Below are the code and all the weights of a small trained network. Each question names an input and a target symbol and asks about switching units off, where a switched-off unit gives its printed mean instead of its output.

import numpy as np


def w(rows, s, z=0):
    codes = np.array(rows[::2]) - 128.0
    scale = np.full(codes.shape[1], s)
    scale[-1] = z or s
    return codes * scale


def norm(h):
    return h / np.sqrt((h * h).mean(-1, keepdims=True) + 1e-5)


def f(y):
    return y / 2 * (1 + np.tanh(0.7978845608 * (y + 0.044715 * y**3)))


def softmax(a):
    e = np.exp(a - a.max(-1, keepdims=True))
    return e / e.sum(-1, keepdims=True)


def log_softmax(a):
    a = a - a.max(-1, keepdims=True)
    return a - np.log(np.exp(a).sum(-1, keepdims=True))


def net(x, mask):
    ids = ['αβδεζηθλμξπστφψω'.index(c) for c in x.split()]
    T = len(ids)
    res = E[ids] + P[:T]
    u = 0
    for l in range(3):
        q, k, v = (norm(res) @ M[l].T for M in (Q, K, V))
        z = softmax(np.where(np.tri(T) > 0, q @ k.T / 2**0.5, -1e9)) @ v
        res = res + np.where(mask[u], z, O[l][:, -1]) @ O[l][:, :-1]
        u += 1
        y = f(norm(res) @ A[l][:, :-1].T + A[l][:, -1])
        res = res + np.where(mask[u : u + 8], y, B[l][:, -1]) @ B[l][:, :-1]
        u += 8
    return log_softmax(norm(res)[-1] @ U[:, :-1].T + U[:, -1])


Q, K, V, O, A, B = {}, {}, {}, {}, {}, {}
E = w([
[103,121,130],'α',
[212,40,65],'β',
[229,183,101],'δ',
[118,154,154],'ε',
[149,189,126],'ζ',
[96,52,204],'η',
[183,108,149],'θ',
[137,96,87],'λ',
[39,156,187],'μ',
[159,170,147],'ξ',
[104,98,71],'π',
[102,110,145],'σ',
[97,252,104],'τ',
[121,51,113],'φ',
[93,70,116],'ψ',
[234,160,183],'ω',
],0.017)
P = w([
[120,112,149],'0',
[186,134,41],'1',
[176,112,91],'2',
[174,208,81],'3',
[156,248,87],'4',
[140,131,166],'5',
[131,85,99],'6',
[110,135,149],'7',
],0.014)
Q[0] = w([
[180,172,80],'0.h1',
[70,1,224],'0.h1',
],0.015)
K[0] = w([
[61,155,157],'0.h1',
[246,143,34],'0.h1',
],0.014)
V[0] = w([
[1,35,204],'0.h1',
[206,185,215],'0.h1',
],0.015)
O[0] = w([
[5,84,168,3],'0.h1',
[189,212,201,150],'0.h1',
],0.014,0.0042)
A[0] = w([
[87,64,6,112],'0.n1',
[129,128,127,57],'0.n2',
[91,168,144,127],'0.n3',
[134,113,115,2],'0.n4',
[43,202,178,92],'0.n5',
[126,120,141,168],'0.n6',
[78,154,100,58],'0.n7',
[94,88,189,166],'0.n8',
],0.016,0.0018)
B[0] = w([
[251,211,115,253],'0.n1',
[120,130,131,119],'0.n2',
[175,147,113,138],'0.n3',
[104,149,126,119],'0.n4',
[239,183,53,190],'0.n5',
[116,116,111,130],'0.n6',
[138,54,165,147],'0.n7',
[192,87,65,182],'0.n8',
],0.014,0.0061)
Q[1] = w([
[4,253,195],'1.h1',
[97,79,90],'1.h1',
],0.013)
K[1] = w([
[250,69,75],'1.h1',
[182,106,226],'1.h1',
],0.015)
V[1] = w([
[207,101,3],'1.h1',
[49,121,118],'1.h1',
],0.021)
O[1] = w([
[142,7,84,252],'1.h1',
[59,175,93,67],'1.h1',
],0.021,0.015)
A[1] = w([
[163,12,134,252],'1.n1',
[178,158,123,128],'1.n2',
[117,119,140,42],'1.n3',
[228,149,190,161],'1.n4',
[122,40,183,104],'1.n5',
[119,107,8,230],'1.n6',
[7,123,245,71],'1.n7',
[109,79,46,211],'1.n8',
],0.016,0.0031)
B[1] = w([
[100,254,94,252],'1.n1',
[75,150,122,157],'1.n2',
[149,122,123,120],'1.n3',
[17,190,97,204],'1.n4',
[135,152,87,156],'1.n5',
[86,171,177,202],'1.n6',
[76,131,230,133],'1.n7',
[108,215,178,190],'1.n8',
],0.021,0.016)
Q[2] = w([
[115,2,176],'2.h1',
[71,151,144],'2.h1',
],0.049)
K[2] = w([
[158,231,4],'2.h1',
[182,15,153],'2.h1',
],0.029)
V[2] = w([
[4,107,140],'2.h1',
[125,148,241],'2.h1',
],0.045)
O[2] = w([
[24,97,145,233],'2.h1',
[101,147,254,7],'2.h1',
],0.04,0.0017)
A[2] = w([
[190,195,202,215],'2.n1',
[129,109,239,56],'2.n2',
[236,104,200,254],'2.n3',
[110,142,227,19],'2.n4',
[123,160,123,82],'2.n5',
[66,187,120,149],'2.n6',
[135,106,255,36],'2.n7',
[133,60,186,87],'2.n8',
],0.03,0.0065)
B[2] = w([
[33,67,208,250],'2.n1',
[157,47,19,222],'2.n2',
[113,209,255,234],'2.n3',
[212,56,105,231],'2.n4',
[107,122,88,131],'2.n5',
[188,216,154,229],'2.n6',
[223,64,16,228],'2.n7',
[90,108,53,151],'2.n8',
],0.037,0.013)
U = w([
[128,67,145,173],'α',
[174,105,212,105],'β',
[207,57,182,106],'δ',
[120,183,228,103],'ε',
[112,105,132,221],'ζ',
[63,231,144,73],'η',
[213,201,185,184],'θ',
[117,91,138,176],'λ',
[147,141,126,168],'μ',
[166,85,34,97],'ξ',
[70,148,27,68],'π',
[207,8,99,3],'σ',
[128,87,130,166],'τ',
[79,148,142,173],'φ',
[198,129,84,246],'ψ',
[118,239,107,17],'ω',
],0.015,0.0034)

Each question gives the input, a string of symbols that net reads in full, and the target symbol t.
The units are the heads (2 rows each of Q, K, V and O) and the neurons (one row each of A and B). Each row of codes is followed by its name. A weight is (code - 128) times the scale printed after its matrix; where a second scale follows, it is the last column's (O, A, B and U).
mask holds one flag per unit, layer by layer, with each layer's heads first. A switched-off unit (its flag False) gives its mean, the last column of its rows in O or B, instead of its output. The means were averaged over made-up inputs and are rounded, as every weight is.
A unit's drop is (log p(t) with every unit on - log p(t) with that unit switched off) / (log p(t) with every unit on - log p(t) with every unit switched off).
The circuit of an input: a set's keep is (log p(t) with only the set's units on - log p(t) with every unit switched off) / (log p(t) with every unit on - log p(t) with every unit switched off). Starting from the 12 units with the biggest drops (on a tie, the unit counted first), units are removed one at a time, each time the one whose removal leaves the highest keep (on an exact tie, the one counted first), for as long as the keep stays at least 0.8.
circuit, biggest first: the units of the circuit, biggest drop first
top k neurons: the k neurons with the biggest drops, biggest first
top k neurons in layer l: the k neurons of layer l with the biggest drops, biggest first
input ζ ψ π φ δ φ φ β, target ε: top neuron : 1.n6
input δ π α, target θ: circuit, biggest first : 0.h1; 2.h1; 2.n3
input π φ α ξ, target π: circuit, biggest first : 2.h1; 0.h1
input φ φ δ, target η: circuit, biggest first : 0.h1; 1.h1
input φ ε δ β φ τ, target η: top 4 neurons : 0.n8; 0.n1; 1.n8; 1.n6
input ξ λ ω π β δ δ ψ, target δ: top 3 neurons in layer 0 : 0.n1; 0.n8; 0.n5
input δ α β, target θ: circuit, biggest first : 2.h1; 0.h1; 2.n3
input ξ ζ δ β λ θ φ, target δ: top 2 neurons : 1.n4; 0.n1
input δ λ π ψ μ η λ δ, target θ: top 2 neurons : 0.n5; 2.n3
input ξ ψ λ η δ λ, target δ: top 2 neurons in layer 0 : 0.n1; 0.n8
input θ ψ μ β ψ α, target σ: top 2 neurons : 1.n4; 2.n7
input θ π ψ ψ, target σ: top 2 neurons in layer 2 : 2.n7; 2.n2
input δ β ζ λ τ, target θ: top 2 neurons : 1.n1; 2.n3
input ζ τ η α δ ξ, target ε: top 3 neurons : 1.n6; 0.n5; 1.n8
input ξ π δ β φ ζ, target δ: top 2 neurons in layer 1 : 1.n4; 1.n1
input δ α λ ξ λ ξ, target θ: top neuron : 2.n3
input ξ φ ψ π, target δ: top 4 neurons : 1.n4; 0.n1; 2.n7; 0.n8
input φ δ ξ ω η δ π, target η: top 2 neurons : 0.n8; 0.n1
input ξ δ δ μ β π ξ, target δ: top 2 neurons : 1.n4; 0.n1
input φ ψ δ β ζ, target η: top 2 neurons in layer 0 : 0.n8; 0.n1
input ξ δ β λ δ δ, target δ: top neuron : 1.n4
input ζ σ δ ψ α, target ε: top 3 neurons in layer 1 : 1.n6; 1.n8; 1.n4
input π δ λ π λ τ λ, target π: top 2 neurons in layer 0 : 0.n1; 0.n5
input ξ δ λ η, target δ: top 4 neurons in layer 1 : 1.n4; 1.n1; 1.n2; 1.n5
